[4,7,-17,0,-1,1,-2,8,-2,-1,1,-2,29,0,-5,-4,6,-2,18,0] | <50>:[47]
[-24,-7,-6,6,1,5,3,-13,-2,30,14,3,-12,16,-12,0,8,13,0,-14] | <40>:[36]
[4,0,-1,7,0,-10,7,14,4,-11,6,14,11,-5,0,-1,-9,-2,2,1] | <40>:[40]
[-13,-8,-9,9,-3,0,-5,-11,-6,27,-12,4,2,8,11,-4,12,5,-3,-5] | <42>:[56]
[27,14,11,-1,-7,3,5,-1,0,3,-13,-5,-19,2,9,-6,-12,-7,1,-6] | <45>:[44]
[8,12,-6,4,0,-3,5,-1,2,-1,-9,6,-3,0,3,-9,2,-8,12,-3] | <45>:[44]
[16,5,13,-2,-19,-10,14,4,-2,-3,9,-4,-5,-6,0,-3,-9,-10,-13,-2] | <40>:[40]
[-2,-9,-29,-9,-7,-2,-3,7,7,1,-44,-2,17,1,-8,25,0,5,6,19] | <50>:[48]
[2,-9,-3,6,-7,2,5,3,-7,-8,3,-6,18,-5,6,-5,-4,-1,8,-3] | <50>:[47]
[3,-5,0,4,-3,2,-4,2,-5,-14,-10,3,13,-12,7,4,-4,-3,-6,4] | <42>:[53]
[10,3,-2,-1,-7,-1,-1,11,1,-2,-10,6,-1,-2,9,-6,-6,-5,9,1] | <45>:[44]
[25,13,4,-6,2,1,4,2,1,-9,-12,-3,-9,-4,-5,0,-11,-8,-6,-1] | <45>:[51]

[0,3,2,-6,3,4,-11,3,-1,-8,8,11,3,-7,0,18,-2,3,-9,-2] | [238]:<25>
[-7,-7,3,2,1,-7,11,-6,-1,0,1,11,12,0,3,0,-3,-1,1,0] | [231]:<39>
[-1,0,3,5,-5,0,8,-7,-1,2,2,10,3,13,3,-5,-1,1,-4,-4] | [231]:<39>
[3,2,-9,-2,-2,8,13,1,0,3,4,-10,0,-1,-1,-29,-4,0,6,0] | [241]:<29>
[2,2,-4,3,-2,-2,6,0,-1,0,2,-6,-2,3,1,-20,0,-1,1,0] | [241]:<29>
[-2,-3,4,-3,2,5,-5,-3,2,5,-6,9,8,7,0,13,-1,0,5,12] | [239]:<27>
[-1,1,-1,7,-3,2,5,2,1,3,5,9,14,0,2,-20,0,-2,4,-4] | [241]:<34>
[-4,-6,-2,7,-3,-8,14,-6,1,-10,1,-7,-10,-5,4,-14,-3,-4,-2,-3] | [231]:<24>
[-1,-9,3,-4,6,5,-7,-1,0,16,-1,12,16,-2,11,14,1,-2,-1,1] | [239]:<36>
[2,-2,-5,1,4,-1,0,3,2,4,1,-5,16,-2,-1,-11,0,-1,12,-9] | [241]:<29>
[-3,-9,14,-5,6,6,-4,-1,3,3,-6,15,13,6,9,8,0,2,2,-5] | [239]:<36>
[-3,-1,0,5,-4,-6,1,-12,-3,7,-1,18,4,7,5,-2,-1,-2,1,1] | [231]:<39>
[-6,0,4,-1,-1,2,-5,-6,-2,-5,8,4,6,1,2,8,1,-1,-1,-4] | [238]:<25>
[5,-3,1,10,3,-1,-1,-5,0,2,-3,4,6,4,6,12,0,-2,-4,-6] | [231]:<39>
[-4,-4,0,0,-2,-4,14,-4,-1,3,1,4,6,0,12,-11,6,2,0,-6] | [241]:<34>
[-2,3,3,-10,-2,3,-9,1,-15,-4,8,2,12,-2,-5,8,0,5,-6,-2] | [238]:<25>
[2,-1,6,0,0,-5,-3,2,-3,0,0,14,6,-4,1,15,-1,-2,-2,5] | [239]:<27>
[-1,3,-9,2,1,-4,11,-5,4,-1,4,2,-4,1,5,-5,-2,0,-1,0] | [241]:<34>
[4,-2,-2,0,-2,0,11,-2,1,3,4,-8,2,-1,6,-18,3,3,2,-4] | [241]:<29>
[-2,-11,2,0,-2,-2,13,-3,-2,-1,-3,6,-4,-3,8,-11,1,5,0,-1] | [241]:<34>
[2,-4,4,-4,2,10,-3,-7,0,1,1,11,6,2,1,15,0,2,3,5] | [239]:<27>
[-2,-4,4,-1,-1,-3,0,-4,-1,6,-2,15,5,4,7,8,2,-3,1,6] | [239]:<27>
[1,-2,-1,1,1,0,12,-15,-1,10,-19,6,4,1,11,-14,-1,-1,4,-3] | [241]:<34>
[-4,7,-3,-1,2,8,-17,-7,-4,15,8,6,2,6,10,21,0,2,-4,-8] | [238]:<21>
[-4,6,-1,3,-1,0,3,-12,-4,11,5,1,3,3,5,-7,-3,-4,1,-9] | [241]:<29>
[0,8,5,-3,1,-2,-12,-10,2,8,2,16,14,7,-1,10,-2,-1,-2,0] | [239]:<27>
[-3,-3,5,7,4,-9,24,-16,0,-6,-1,-2,-8,0,7,0,-3,-6,2,-3] | [231]:<24>
[-2,1,3,1,2,-3,1,-4,1,-6,2,13,5,1,5,8,-2,1,-8,-4] | [231]:<39>
[-3,2,-2,-1,-5,2,2,5,-4,0,6,-6,3,0,-1,-27,0,-2,10,-14] | [241]:<29>
[-5,-4,-2,10,-3,-12,13,-9,3,-3,-2,-1,-6,8,9,1,0,-3,-4,-5] | [231]:<24>
[-1,2,4,-8,-3,4,-5,-4,1,-1,5,-1,-6,9,6,13,1,12,-6,0] | [238]:<21>
[-3,-4,0,1,6,3,-6,-12,-4,14,1,26,24,1,19,23,-4,-2,3,-10] | [239]:<36>
[-1,-5,4,-7,3,5,2,-4,-1,4,7,18,12,-3,11,9,0,3,0,1] | [239]:<36>
[-3,-5,0,5,3,-9,16,-6,2,-9,2,0,-7,0,0,5,-2,8,-1,2] | [231]:<24>
[-2,1,5,-1,-4,4,-7,-7,4,11,-5,10,4,4,8,11,2,-9,-1,5] | [239]:<27>
[-8,4,1,-5,-1,1,-2,-4,-2,-1,4,1,-2,6,-5,6,-10,3,-4,-1] | [238]:<25>
[-1,-10,0,-5,3,7,-8,-6,-2,14,-1,15,14,-1,26,14,3,-1,1,-3] | [239]:<36>
[15,-1,1,7,1,-7,2,-11,0,2,2,11,4,2,3,8,-6,-2,-3,-3] | [231]:<39>
[-6,-7,0,6,-1,-3,10,-8,2,9,3,-2,12,-3,6,-19,3,-3,6,-6] | [241]:<34>
[-2,2,3,-6,7,6,-21,-6,-4,6,6,0,-1,7,2,33,2,3,-10,-2] | [238]:<21>
[-3,-1,4,-4,5,4,-14,-10,-6,9,2,13,13,-5,4,15,-2,-4,3,-6] | [239]:<27>
[-2,1,6,-4,-1,5,-13,3,9,0,6,1,-5,1,3,20,1,8,-4,-4] | [238]:<21>
[0,-4,-1,-4,-1,5,-6,-10,-1,8,2,6,12,-1,2,6,-2,-1,4,-2] | [239]:<27>
[-4,2,2,7,0,-11,22,-9,2,-10,-1,-3,-10,-3,5,-3,-2,-5,-3,10] | [231]:<24>
[-2,2,0,2,0,-3,12,0,-2,10,3,-21,8,-1,3,-29,2,3,3,-6] | [241]:<29>
[2,-9,4,-5,1,-1,-1,-2,1,8,-1,12,10,1,13,8,5,-9,-1,0] | [239]:<36>

[10,13,13,-16,-9,15,3,-5,1,1,15,4,-3,-3,2,-1,-3,8,11,6] | (34):[89]
[-3,-6,10,-10,7,13,7,-8,5,6,0,12,-10,9,-8,-6,-16,13,16,6] | (37):[99]
[-4,6,29,-14,1,15,4,-16,2,5,6,22,-19,-6,-5,-7,-1,13,-14,-2] | (34):[90]
[-4,13,29,-6,12,19,11,-19,1,9,10,22,-18,-1,4,-4,-1,18,7,3] | (34):[89]
[-1,-6,27,-11,7,15,1,-5,4,-21,-2,18,-12,0,-11,3,6,10,2,10] | (37):[99]
[6,6,41,-20,6,18,6,-13,5,-4,13,18,-13,-12,9,6,-1,13,15,12] | (37):[87]
[-4,-7,20,-9,4,18,8,-15,4,4,4,7,-11,5,-4,-1,-15,10,11,7] | (37):[87]
[13,8,26,-14,6,19,6,-13,16,1,-2,3,-14,-10,0,1,-1,14,15,9] | (34):[90]
[11,7,18,-11,-2,29,2,4,3,-2,13,14,-14,-3,1,-11,-4,12,12,6] | (34):[86]
[4,27,31,-18,2,8,7,-9,-6,4,12,14,-12,6,-6,-3,1,10,5,3] | (34):[89]
[-4,-5,23,-12,8,17,9,-14,5,4,14,26,-15,1,-10,-6,8,11,5,2] | (37):[99]
[-10,0,22,-16,4,13,0,-12,9,4,0,16,-12,10,-16,-7,-1,11,6,1] | (37):[84]
[-1,-6,33,-17,11,26,16,-29,3,6,0,35,-23,3,-16,-13,-4,24,6,3] | (37):[84]
[-6,6,19,-11,0,9,2,-17,0,13,6,11,-11,-2,-5,-12,6,5,1,-1] | (34):[86]
[-1,4,31,-16,6,11,11,-22,3,8,2,29,-17,-4,-9,-3,2,4,4,-2] | (37):[87]
[3,-6,22,-15,7,19,-6,-14,3,4,11,23,-16,3,5,4,6,18,14,-4] | (37):[87]
[8,4,23,-7,1,13,7,-24,-1,7,5,22,-2,0,-5,-1,-1,18,9,-2] | (34):[86]
[-4,-4,32,-11,6,30,9,-18,7,5,-5,25,-15,11,-6,-9,-4,37,8,-2] | (34):[86]
[-3,9,30,-11,6,16,5,-23,-7,7,7,16,-3,-4,-5,-8,-2,20,17,6] | (34):[90]
[-6,-1,21,-7,4,17,1,-10,4,-10,-3,20,-13,5,1,-3,7,7,17,-15] | (37):[84]
[-8,-6,33,-16,10,20,0,-17,1,7,1,30,-17,3,-13,-4,0,8,-5,3] | (37):[84]
[-10,-11,24,-11,14,15,13,-13,-1,3,-8,32,-20,5,-11,-11,5,12,15,2] | (37):[99]
[-5,-1,15,-15,5,21,5,-13,7,-2,6,18,-4,-11,-2,-4,-1,15,12,1] | (34):[86]
[6,-8,24,-17,7,15,10,-13,5,6,0,25,-16,6,-6,-7,-5,12,8,4] | (37):[99]
[-1,6,11,-14,12,9,0,-16,-1,3,2,13,-12,2,-10,-6,8,-1,7,-4] | (34):[86]
[-5,-6,32,-12,-2,21,-1,-17,1,-6,-1,28,-18,-2,-6,3,2,16,7,-10] | (37):[84]
[-1,3,24,-13,1,7,3,-12,6,9,16,14,-9,-10,1,0,1,10,11,10] | (34):[90]
[-5,-14,20,-12,5,20,10,-15,8,4,-11,18,-28,2,-24,-9,6,11,9,4] | (37):[99]
[2,-7,30,-14,8,16,22,-18,8,16,3,18,-15,1,-7,-1,-28,13,3,7] | (37):[99]
[-9,-4,15,-6,10,15,-2,-7,6,-1,8,16,-12,6,-1,-6,2,12,12,2] | (37):[84]
[3,-15,28,-17,20,22,11,-12,5,15,3,23,-25,3,-10,-4,12,11,19,4] | (37):[99]
[6,10,26,-13,-2,10,-4,-24,-2,10,7,16,-4,-5,-13,-6,-1,20,6,-7] | (34):[90]
[3,10,15,-11,1,12,3,-18,2,4,8,16,-9,4,2,4,-6,5,10,-2] | (34):[89]
[-1,1,19,-14,-3,15,3,-15,5,9,7,28,-12,10,-2,-8,-3,11,11,-1] | (34):[86]
[-6,1,19,-13,7,8,13,-23,5,3,-8,21,-13,8,-6,-5,3,8,13,9] | (37):[84]
[-4,-4,24,-13,6,22,9,-39,19,4,1,27,-12,-3,-1,-4,4,13,13,10] | (37):[84]
[1,-7,16,-12,1,12,6,-6,1,5,1,19,-10,-1,-2,-3,-2,1,6,19] | (37):[87]
[14,2,26,-14,12,27,4,-20,5,7,21,16,-21,-14,-4,-3,1,10,10,13] | (34):[89]
[-1,-2,20,-7,2,6,8,-9,7,8,-27,19,-15,-4,-16,-7,4,1,7,3] | (37):[87]
[-5,-13,18,-7,8,22,10,-13,24,2,6,21,-20,-1,-9,-4,1,15,28,16] | (37):[84]
[10,-1,5,-7,-1,8,-8,-10,0,13,6,13,-6,-5,-9,4,6,8,-2,-12] | (34):[89]
[-1,6,16,-7,10,19,-1,-3,6,8,4,17,-7,5,-1,-2,1,9,13,3] | (37):[87]
[-1,5,18,-3,-2,14,17,-13,7,4,9,25,-7,2,-8,-19,-4,3,15,8] | (34):[90]
[-2,17,16,-6,11,13,5,-15,3,7,2,10,6,4,1,-12,6,7,5,2] | (34):[86]
[-7,1,27,-10,7,-4,5,-15,-1,3,5,17,-3,-3,-3,1,-6,16,13,4] | (37):[87]
[-2,4,16,-20,0,17,6,-10,1,6,20,10,-8,-2,1,-3,-1,16,11,7] | (34):[90]
[-9,-12,24,-6,6,21,4,-18,5,12,2,25,-15,1,-33,12,-2,14,13,5] | (37):[87]
[-3,-4,16,-10,10,15,9,-8,9,4,4,8,-19,7,-11,-3,6,10,19,12] | (37):[84]
[-8,-17,28,-31,20,19,10,-18,-4,7,1,19,-18,6,-16,-9,2,13,13,-6] | (37):[84]
[-1,-5,24,-17,9,17,9,-11,7,-1,0,24,-10,5,-8,-7,25,10,13,6] | (37):[84]
[-2,-12,22,-15,13,27,13,-13,11,8,6,20,-17,-3,-12,-5,-2,13,35,-3] | (37):[99]

[-2,12,-6,-5,-19,-8,-20,-3,9,-10,-25,-3,6,25,1,8,8,14,-4,5] | [12]:<244>
[-9,-8,2,17,2,-14,-8,-8,8,8,-9,-1,3,20,17,5,-17,11,-5,-4] | [12]:<227>
[5,1,-15,10,-7,-20,-17,-3,10,-5,-21,3,19,17,9,16,0,-11,0,3] | [13]:<226>
[-11,16,-6,-18,-16,4,-11,-4,1,-10,1,-7,5,12,-7,19,12,13,-6,-4] | [21]:<231>
[-9,27,-21,2,-11,-15,-13,-3,14,-9,-35,-5,2,30,3,26,0,-4,-4,10] | [12]:<244>
[-3,1,-20,-12,-6,-4,-21,-3,-2,11,-12,-8,0,22,15,25,23,9,-12,3] | [13]:<219>
[4,19,-9,-7,-10,-6,-8,-13,-11,1,-25,-2,0,16,15,7,7,-5,3,8] | [21]:<224>
[-11,0,2,2,-14,4,-4,-11,6,-3,18,5,10,10,-1,13,14,24,-7,2] | [12]:<244>
[24,8,-5,-20,-22,-3,-24,-10,3,-7,-15,-5,2,8,3,7,23,5,7,2] | [21]:<240>
[-9,27,-24,-30,-19,-1,-8,-2,-15,0,-34,0,-4,23,15,21,17,1,-2,3] | [21]:<224>
[-5,14,37,14,1,-20,-17,-15,20,2,-13,0,5,12,7,18,16,10,-4,9] | [12]:<227>
[-1,-19,-1,-10,-20,4,-31,-17,-3,-6,6,-6,-6,23,-3,7,1,14,-13,2] | [21]:<240>
[0,-15,-9,4,-24,-4,-31,-11,-9,-19,-16,3,-7,13,19,6,-3,8,-33,-3] | [21]:<231>
[-6,-2,-3,9,-18,-10,-23,-18,18,-1,17,-11,-12,14,1,-8,9,37,-25,-1] | [12]:<245>
[1,-2,-16,-17,-19,-9,-31,-6,-4,-2,-45,-2,5,29,8,26,-1,3,-11,-7] | [21]:<240>
[-23,49,-8,-8,-10,-13,2,-5,13,-3,-41,-1,3,28,5,18,14,2,-10,5] | [12]:<245>
[-5,-3,-7,9,-10,-22,-26,-9,11,2,-24,-5,-1,26,8,15,-24,12,-10,1] | [12]:<244>
[-10,11,-25,0,-5,-13,-20,5,8,-1,-28,1,9,23,5,21,11,-1,-10,1] | [13]:<226>
[-4,15,-13,1,-15,-9,-16,-13,5,-12,-30,7,1,24,8,22,0,1,-4,25] | [21]:<231>
[-15,44,-26,2,-20,-6,-5,-6,6,5,-36,-5,4,25,3,15,16,-5,-3,7] | [12]:<245>
[-1,12,-18,-2,0,7,-6,-2,7,-13,-33,4,5,29,11,35,14,-13,-3,5] | [13]:<220>
[4,10,-17,-3,-10,-6,-22,-18,14,-9,-9,-7,18,27,1,24,12,6,-8,9] | [13]:<226>
[-16,41,-27,-26,-21,-1,-7,-12,3,-12,-56,2,4,29,3,47,25,-21,3,8] | [21]:<224>
[3,4,-19,-14,-10,-5,-25,-6,6,-3,-12,-10,9,31,23,26,15,-8,-2,4] | [13]:<219>
[8,-15,-5,6,-16,-10,-32,-3,5,-2,13,-5,3,11,10,22,17,20,-16,-1] | [13]:<226>
[-7,-5,-8,-1,-9,-3,-25,-9,6,-5,9,-3,9,18,8,11,-1,11,-13,-3] | [13]:<220>
[-11,29,-33,7,-12,-13,-9,-16,13,-5,-35,-6,5,23,1,13,15,17,-5,3] | [12]:<245>
[-1,24,-27,-4,-8,-12,-15,4,1,-6,-51,3,-1,26,13,31,4,-14,0,4] | [13]:<219>
[-24,9,-18,10,4,-19,-16,-4,6,-16,-24,-4,2,26,16,17,-4,9,-3,1] | [12]:<227>
[-9,24,-18,6,-6,-5,-23,-4,4,-17,-24,8,23,21,10,29,4,-7,-6,3] | [13]:<220>

[-11,12,1,3,-8,8,-9,26,-7,0,4,-8,-11,-5,8,37,5,7,-3,-2] | (89):(82)
[-10,12,1,-7,1,11,-2,23,-10,-7,1,-3,-3,-14,4,50,5,-18,2,-14] | (89):(90)
[-3,2,2,0,3,35,-3,11,-8,-4,-1,-7,1,-8,6,26,27,-1,-5,-12] | (85):(83)
[-13,13,-1,-5,7,11,-3,25,-16,-1,-3,-9,-1,-12,8,31,10,0,9,-10] | (89):(82)
[0,11,2,1,8,17,-2,14,-4,-10,-2,10,2,-4,10,48,20,-14,0,-5] | (85):(83)
[-8,10,0,-3,0,9,0,16,0,1,-4,-2,-2,-14,1,42,14,-18,-2,-19] | (89):(90)
[4,4,2,-1,5,24,-3,12,-4,-10,-2,-4,2,-14,18,29,24,-8,4,-5] | (85):(91)
[-1,0,10,1,6,15,0,25,-12,-7,1,-3,-7,-14,5,52,23,-17,-1,-13] | (85):(83)
[0,5,6,3,-8,11,-4,18,-7,-11,3,2,3,-19,3,24,25,1,1,-11] | (85):(83)
[-1,1,4,4,13,6,1,28,-2,-8,-1,-3,-3,-9,6,42,22,-8,-3,-6] | (85):(83)
[-7,1,2,-3,11,12,-4,23,-18,-6,1,-1,0,-15,6,35,31,0,-6,-15] | (85):(83)
[-15,8,-1,0,-3,11,4,23,-10,-3,-3,-4,1,-9,7,59,-3,-10,-6,-18] | (89):(90)
[-7,-2,5,0,9,14,0,21,-16,-7,5,3,-1,-13,-6,36,34,-6,-9,-19] | (85):(83)
[-14,13,4,4,0,12,-2,27,-10,1,3,-13,-8,-17,10,63,0,-11,-8,-13] | (89):(79)
[-4,8,7,-1,-2,5,0,32,-11,-5,8,5,-7,-14,8,55,10,-7,-7,-25] | (89):(79)

[4,3,6,2,3,5,-7,-1,6,-8,-10,-1,-3,-3,-1,11,-7,2,-3,-12] | <217>:<76>
[0,4,10,-1,1,1,-16,2,8,-16,9,-1,-5,3,-2,11,-7,10,-10,-28] | <217>:<67>
[1,1,9,-1,-2,3,-9,1,11,-7,6,5,1,3,2,7,-3,14,-9,8] | <221>:<75>
[4,3,8,8,7,1,-2,-6,1,2,-5,-4,1,-10,-3,11,-6,-3,-1,-13] | <217>:<67>
[-16,3,5,11,6,1,-3,3,10,-5,7,2,-1,10,1,10,8,10,-9,5] | <221>:<75>
[2,1,7,7,2,-1,-4,0,11,-11,4,2,-5,12,4,3,5,9,-4,11] | <221>:<71>
[-1,2,6,8,-4,0,-1,3,8,-2,8,-3,3,5,0,-1,1,9,-4,18] | <221>:<75>
[-2,6,-2,3,1,-2,0,-1,8,-6,9,2,-5,3,-8,-2,-3,14,-8,11] | <221>:<75>
[4,-4,8,-8,1,10,-7,0,11,-6,-11,2,1,1,5,4,2,-3,1,-12] | <217>:<76>
[-4,8,5,0,0,0,-11,8,6,-8,8,2,-2,7,1,4,-3,1,-6,13] | <221>:<82>
[-2,5,9,10,1,3,-11,2,7,-13,8,-2,-5,14,4,6,-5,10,-7,9] | <221>:<82>
[-3,1,1,0,0,6,-2,1,3,-7,6,3,1,7,-2,-2,1,14,-4,19] | <221>:<82>
[-1,4,0,-9,-3,-3,-6,-3,0,-6,-6,-5,0,-5,-2,-2,-5,-5,5,-23] | <217>:<67>
[2,5,5,-3,3,1,-6,2,3,-3,-2,-3,-6,-7,-6,7,-7,-6,-7,-17] | <217>:<67>
[-3,13,7,0,-2,3,-8,3,8,-5,1,2,5,10,3,2,-2,19,-9,16] | <221>:<71>
[-3,4,8,3,-1,-1,-8,0,5,-14,9,-3,-1,8,3,-5,0,7,-5,8] | <221>:<82>
[-4,5,8,0,-1,-1,-1,10,5,-2,-1,1,0,7,5,3,-6,2,1,-11] | <217>:<76>
[-4,8,3,-2,-4,-1,2,4,4,-14,1,-2,1,4,8,-6,-5,3,2,12] | <221>:<82>
[-2,5,9,-6,-3,0,-9,3,5,-8,0,0,4,3,3,1,-5,3,3,-19] | <217>:<67>
[2,2,8,5,-2,4,-6,-2,6,-10,5,2,1,9,-1,3,-5,16,-5,11] | <221>:<82>
[2,-5,3,2,1,3,-7,-1,3,-4,-7,3,-4,10,3,11,-5,0,-7,-14] | <217>:<69>
[-3,6,6,5,1,4,-3,0,10,-9,4,0,-2,13,5,3,-1,0,-3,6] | <221>:<71>
[-3,0,5,1,-3,2,-2,4,3,-8,1,0,-1,11,-1,12,-1,1,1,-24] | <217>:<76>
[2,5,7,-10,-1,-3,-4,1,1,-2,-8,-2,2,-9,0,2,-8,2,-1,-13] | <217>:<69>
[-5,14,12,-4,-5,-1,-4,8,0,-6,6,-1,0,10,-4,9,-7,0,7,-28] | <217>:<67>

[10,-4,4,3,-11,7,-3,18,1,-8,6,11,1,-10,6,3,-15,-1,2,-10] | (30):<93>
[6,-5,3,4,-3,-1,-1,22,-5,-4,0,9,-4,-7,5,5,-14,2,-1,-13] | (30):<93>
[-10,7,14,8,-9,7,4,11,0,-4,-27,11,-4,2,3,-4,-8,-2,-1,-13] | (23):<83>
[-4,6,3,12,-3,-12,5,8,-2,-3,-14,4,-18,3,11,1,-9,4,2,-18] | (19):<104>
[2,-9,3,-6,-11,8,-7,-7,-3,8,-3,9,5,-10,-6,11,-13,-5,-8,-9] | (24):<92>
[-11,-5,21,4,-15,16,0,-1,-9,-9,-17,15,-8,6,-9,3,-14,-5,-9,-12] | (23):<89>
[-3,-5,14,6,-15,18,-3,-5,-4,-5,-18,8,-8,-4,-3,10,-6,-4,-4,-3] | (23):<89>
[-13,3,24,10,-8,19,3,-2,0,-2,-18,18,-5,-2,-4,3,-13,-2,-5,-13] | (23):<89>
[-4,-14,2,-4,-14,4,-6,3,1,5,-2,4,2,-9,0,9,-6,-2,-5,-4] | (24):<92>
[-13,13,14,2,-5,11,7,14,-9,-4,-12,12,-6,1,-5,-5,-10,-5,0,0] | (23):<83>
[-4,4,20,10,-9,11,3,19,-1,-1,-30,17,-2,-10,3,8,-9,-1,0,-12] | (23):<83>
